[[15.7  2.7  5.4]
 [-9.2 11.4 21.2]
 [-8.3 60.5 33.8]]
->
[[ 2.7  5.4]
 [11.4 21.2]]

[[-12.0  52.3  35.3 -52.9  -5.8]
 [ 22.0   3.7  -2.3  25.7  69.5]
 [-38.1 -41.6 -13.6 -19.9  14.8]
 [ 44.1  23.9 -15.3 -30.8 -10.9]
 [ -7.9 -27.1 -25.3 -19.4  20.3]]
->
[[52.3 35.3]
 [ 3.7 -2.3]]

[[-42.0 -34.0  51.3   4.8  31.4]
 [-21.9  15.6 -39.8  12.4  45.8]
 [ 41.2  43.6   5.3 -29.9 -32.5]
 [ 24.7 -61.8  31.4  -0.7 -41.3]]
->
[[-34.0  51.3]
 [ 15.6 -39.8]]

[[ 51.0  17.8 -43.4]
 [-13.3   1.9  11.7]]
->
[[ 17.8 -43.4]
 [  1.9  11.7]]

[[-40.4   8.2 -14.7   8.2  12.6]
 [ 12.4   3.4 -38.1  17.7  -7.8]
 [  3.4   4.2  38.7   0.3  12.5]
 [-53.2  -3.3  -2.5 -25.4 -11.5]]
->
[[  8.2 -14.7]
 [  3.4 -38.1]]

[[ 23.4  -9.1 -15.7]
 [ 27.0  -4.9 -27.8]
 [  9.0   0.2 -10.6]
 [ 51.2 -18.3 -42.9]
 [-22.4   6.3  18.7]]
->
[[ -9.1 -15.7]
 [ -4.9 -27.8]]
---
[[  5.3 -37.8  13.2  30.6]
 [ -2.7  -6.1  -1.1   2.5]
 [-12.7  -2.3  -0.3 -14.7]
 [-21.0  -5.7  -6.4 -20.6]
 [-24.1 -10.6 -25.0 -12.7]
 [-26.9  -6.0  -8.9 -28.2]
 [-47.8 -56.9 -55.3 -11.1]]
->
[[-47.8 -56.9 -55.3 -11.1]
 [-26.9  -6.0  -8.9 -28.2]
 [-24.1 -10.6 -25.0 -12.7]
 [-21.0  -5.7  -6.4 -20.6]
 [-12.7  -2.3  -0.3 -14.7]
 [ -2.7  -6.1  -1.1   2.5]
 [  5.3 -37.8  13.2  30.6]]

[[ -9.3   9.6  -1.8 -29.6 -52.0 -50.9 -26.1  46.3  51.6  -6.0  27.4  33.8
    1.3  14.9  49.0]
 [-31.3  55.5  42.6 -26.4 -51.1 -23.8 -34.4  46.3  -6.0  39.0 -47.6 -29.8
   15.1  -5.8 -14.3]
 [ 31.6 -37.9  22.4 -11.8 -23.6 -18.3  -3.2  27.0  28.7  54.8  23.6 -21.2
   14.5   8.5 -27.8]
 [-47.0  16.2 -26.8  50.7  -3.7  51.1  37.0 -32.9  44.1  21.3  10.9 -54.6
   -9.7 -51.5  48.1]
 [-13.0  41.5  -1.8 -13.4  45.5  -2.1  45.3   6.1 -51.9  48.8 -48.0 -25.0
  -34.3 -49.6   4.8]
 [-27.1  -3.0  50.9  39.4  28.1   4.5  -6.2 -25.9  30.4 -36.5 -34.2  31.6
   38.8   0.0  12.9]]
->
[[-27.1  -3.0  50.9  39.4  28.1   4.5  -6.2 -25.9  30.4 -36.5 -34.2  31.6
   38.8   0.0  12.9]
 [-13.0  41.5  -1.8 -13.4  45.5  -2.1  45.3   6.1 -51.9  48.8 -48.0 -25.0
  -34.3 -49.6   4.8]
 [-47.0  16.2 -26.8  50.7  -3.7  51.1  37.0 -32.9  44.1  21.3  10.9 -54.6
   -9.7 -51.5  48.1]
 [ 31.6 -37.9  22.4 -11.8 -23.6 -18.3  -3.2  27.0  28.7  54.8  23.6 -21.2
   14.5   8.5 -27.8]
 [-31.3  55.5  42.6 -26.4 -51.1 -23.8 -34.4  46.3  -6.0  39.0 -47.6 -29.8
   15.1  -5.8 -14.3]
 [ -9.3   9.6  -1.8 -29.6 -52.0 -50.9 -26.1  46.3  51.6  -6.0  27.4  33.8
    1.3  14.9  49.0]]

[[-10.5   0.6  -2.6  -7.5 -12.1  14.4  10.5   0.6   1.3 -18.1 -15.2  -9.9
   -0.4]
 [  1.9   5.8 -29.6  14.8  10.1  29.0 -50.4  37.3   5.6 -13.9  63.3  51.7
  -21.4]
 [ 12.9  -9.5  14.0  -5.9   8.5  13.3 -13.7   1.3 -11.8   8.5 -27.9 -14.9
   -0.6]
 [ -4.6  -4.8  -7.4 -10.9  -6.1  10.2   9.7  -4.1   6.5 -15.6  -9.9  -6.0
   14.9]
 [-23.5  13.5 -29.6  16.0   6.7  27.6 -45.7  23.8  -9.1  -0.4  49.2  39.5
  -40.6]]
->
[[-23.5  13.5 -29.6  16.0   6.7  27.6 -45.7  23.8  -9.1  -0.4  49.2  39.5
  -40.6]
 [ -4.6  -4.8  -7.4 -10.9  -6.1  10.2   9.7  -4.1   6.5 -15.6  -9.9  -6.0
   14.9]
 [ 12.9  -9.5  14.0  -5.9   8.5  13.3 -13.7   1.3 -11.8   8.5 -27.9 -14.9
   -0.6]
 [  1.9   5.8 -29.6  14.8  10.1  29.0 -50.4  37.3   5.6 -13.9  63.3  51.7
  -21.4]
 [-10.5   0.6  -2.6  -7.5 -12.1  14.4  10.5   0.6   1.3 -18.1 -15.2  -9.9
   -0.4]]

[[  6.1  12.7 -29.6  10.3 -19.5  15.7   9.8  -4.2 -17.4  53.8  29.2 -36.6
   41.4]
 [ -6.5 -13.6  33.7  -8.5  22.6 -20.8  -9.1   5.1  20.1 -63.8 -33.6  42.2
  -46.0]]
->
[[ -6.5 -13.6  33.7  -8.5  22.6 -20.8  -9.1   5.1  20.1 -63.8 -33.6  42.2
  -46.0]
 [  6.1  12.7 -29.6  10.3 -19.5  15.7   9.8  -4.2 -17.4  53.8  29.2 -36.6
   41.4]]

[[ -0.7  -3.7 -54.6  -1.2  -1.8  -2.2  -2.1 -17.3 -37.0 -34.7 -20.3 -24.3
   12.6   0.7 -34.7 -48.0]
 [  0.9  -2.7 -44.4  -9.6 -44.6 -35.0 -34.4 -16.5 -31.6 -37.7 -18.6 -31.3
  -10.3   1.8 -29.8 -39.6]
 [  1.0   6.8  45.2  -1.8   6.8   3.9   5.2  15.1  31.8  26.0  19.0  17.8
  -11.1  -1.4  30.2  40.6]
 [  1.6  -0.7 -54.6 -11.7 -42.8 -32.6 -29.9 -19.9 -37.5 -49.2 -19.9 -42.4
  -19.7   2.0 -34.7 -47.3]
 [ -2.1  -3.5  60.1   7.5   4.7   5.3   2.7  18.1  38.3  47.2  16.4  38.4
   11.1  -1.0  34.6  50.3]]
->
[[ -2.1  -3.5  60.1   7.5   4.7   5.3   2.7  18.1  38.3  47.2  16.4  38.4
   11.1  -1.0  34.6  50.3]
 [  1.6  -0.7 -54.6 -11.7 -42.8 -32.6 -29.9 -19.9 -37.5 -49.2 -19.9 -42.4
  -19.7   2.0 -34.7 -47.3]
 [  1.0   6.8  45.2  -1.8   6.8   3.9   5.2  15.1  31.8  26.0  19.0  17.8
  -11.1  -1.4  30.2  40.6]
 [  0.9  -2.7 -44.4  -9.6 -44.6 -35.0 -34.4 -16.5 -31.6 -37.7 -18.6 -31.3
  -10.3   1.8 -29.8 -39.6]
 [ -0.7  -3.7 -54.6  -1.2  -1.8  -2.2  -2.1 -17.3 -37.0 -34.7 -20.3 -24.3
   12.6   0.7 -34.7 -48.0]]

[[ 59.2 -24.3]
 [ 63.9  20.3]]
->
[[ 63.9  20.3]
 [ 59.2 -24.3]]

[[-18.9 -26.4 -27.1  27.7 -34.6  13.1 -30.7 -35.1 -46.5  25.0  15.9  11.7
   18.8 -49.0 -21.2]
 [ -1.0 -10.4  -6.5 -19.2  28.3  32.8  56.6  35.2  -6.4 -15.6 -58.8  -5.3
   40.2 -14.3  -8.3]
 [ -0.1  -5.4  -7.7 -16.7  28.3  35.4  54.1  28.9  -7.3  -8.3 -67.3   4.5
   40.8  -1.9  -2.2]
 [ 35.2  27.8 -39.7 -22.3  10.1 -18.7  11.6 -37.9   5.3  32.6 -23.9 -13.4
   15.1  65.3  -3.0]
 [-10.0  27.0  15.5  28.1 -23.6 -13.0 -24.1 -37.8  30.4  31.2  10.6  50.5
  -34.2  36.9  29.2]]
->
[[-10.0  27.0  15.5  28.1 -23.6 -13.0 -24.1 -37.8  30.4  31.2  10.6  50.5
  -34.2  36.9  29.2]
 [ 35.2  27.8 -39.7 -22.3  10.1 -18.7  11.6 -37.9   5.3  32.6 -23.9 -13.4
   15.1  65.3  -3.0]
 [ -0.1  -5.4  -7.7 -16.7  28.3  35.4  54.1  28.9  -7.3  -8.3 -67.3   4.5
   40.8  -1.9  -2.2]
 [ -1.0 -10.4  -6.5 -19.2  28.3  32.8  56.6  35.2  -6.4 -15.6 -58.8  -5.3
   40.2 -14.3  -8.3]
 [-18.9 -26.4 -27.1  27.7 -34.6  13.1 -30.7 -35.1 -46.5  25.0  15.9  11.7
   18.8 -49.0 -21.2]]

[[ 24.3  20.6  17.7 -42.7]
 [ -0.1  18.9  12.5 -50.3]
 [  5.3   3.6 -10.8   5.4]]
->
[[  5.3   3.6 -10.8   5.4]
 [ -0.1  18.9  12.5 -50.3]
 [ 24.3  20.6  17.7 -42.7]]
